Below is a small trained network, with its code and all its weights. Each question gives an input and a class and asks what happens when units are switched off, that is, made to give their printed mean instead of their output.

import numpy as np


def w(rows, s, z=0):
    codes = np.array(rows[::2]) - 128.0
    scale = np.full(codes.shape[1], s)
    scale[-1] = z or s
    return codes * scale


def norm(h):
    return h / np.sqrt((h * h).mean(-1, keepdims=True) + 1e-5)


def f(y):
    return np.maximum(y, 0)


def log_softmax(a):
    a = a - a.max(-1, keepdims=True)
    return a - np.log(np.exp(a).sum(-1, keepdims=True))


def net(x, mask):
    res = np.array(x, float).reshape(1, 2) / 4 @ E
    u = 0
    for l in range(3):
        y = f(norm(res) @ A[l][:, :-1].T + A[l][:, -1])
        res = res + np.where(mask[u : u + 3], y, B[l][:, -1]) @ B[l][:, :-1]
        u += 3
    return log_softmax(norm(res)[-1] @ U[:, :-1].T + U[:, -1])


A, B = {}, {}
E = w([
[181,145,70,131,165],'x0',
[5,149,80,86,183],'x1',
],0.011)
A[0] = w([
[235,139,78,116,149,254],'0.n0',
[79,131,162,129,107,22],'0.n1',
[136,143,2,123,191,33],'0.n2',
],0.035,0.0029)
B[0] = w([
[240,89,125,210,161,246],'0.n0',
[103,107,177,116,152,179],'0.n1',
[141,169,33,171,6,251],'0.n2',
],0.025,0.023)
A[1] = w([
[230,101,135,101,252,61],'1.n0',
[74,127,226,66,184,33],'1.n1',
[7,202,24,89,53,252],'1.n2',
],0.031,0.0016)
B[1] = w([
[44,232,154,119,235,223],'1.n0',
[161,195,212,34,31,241],'1.n1',
[83,2,184,110,250,253],'1.n2',
],0.023,0.021)
A[2] = w([
[179,152,34,121,52,44],'2.n0',
[11,148,41,76,106,134],'2.n1',
[177,177,3,148,5,3],'2.n2',
],0.032,0.0033)
B[2] = w([
[157,100,130,178,65,208],'2.n0',
[127,152,196,38,125,174],'2.n1',
[154,84,62,239,4,246],'2.n2',
],0.032,0.013)
U = w([
[116,210,214,14,56,187],'0',
[140,238,122,195,219,123],'1',
[33,12,120,72,139,143],'2',
[155,93,40,219,3,147],'3',
[109,157,62,84,81,7],'4',
],0.016,0.011)

Each question gives the input, the list of numbers given to net, and the class t.
The units are the neurons (one row each of A and B). Each row of codes is followed by its name. A weight is (code - 128) times the scale printed after its matrix; where a second scale follows, it is the last column's (A, B and U).
mask holds one flag per neuron, layer by layer. A switched-off neuron (its flag False) gives its mean, the last column of its row in B, instead of its output. The means were averaged over made-up inputs and are rounded, as every weight is.
A unit's drop is (log p(t) with every unit on - log p(t) with that unit switched off) / (log p(t) with every unit on - log p(t) with every unit switched off).
The circuit of an input: a set's keep is (log p(t) with only the set's units on - log p(t) with every unit switched off) / (log p(t) with every unit on - log p(t) with every unit switched off). Starting from all 9 units, units are removed one at a time, each time the one whose removal leaves the highest keep (on an exact tie, the one counted first), for as long as the keep stays at least 0.8.
circuit, biggest first: the units of the circuit, biggest drop first
unit that matters most: the unit with the biggest drop
k most important neurons: the k neurons with the biggest drops, biggest first
drop of u: that unit's drop, to one decimal
input [6,7], class 2: 2 most important neurons => 1.n2; 0.n0
input [6,-5], class 1: circuit, biggest first => 0.n2; 1.n0
input [3,5], class 2: circuit, biggest first => 1.n2; 0.n0
input [-2,6], class 2: unit that matters most => 0.n0
input [-6,8], class 0: 4 most important neurons => 0.n2; 0.n0; 0.n1; 1.n1
input [-5,7], class 0: 3 most important neurons => 0.n2; 0.n0; 0.n1
input [-4,6], class 0: 3 most important neurons => 0.n2; 0.n1; 0.n0
input [-3,-5], class 1: 2 most important neurons => 0.n2; 1.n1
input [4,7], class 2: 2 most important neurons => 1.n2; 0.n0
input [-7,-5], class 0: drop of 0.n2 => 1.4
input [4,-4], class 1: drop of 0.n2 => 0.6
input [-4,3], class 0: drop of 0.n2 => 1.1
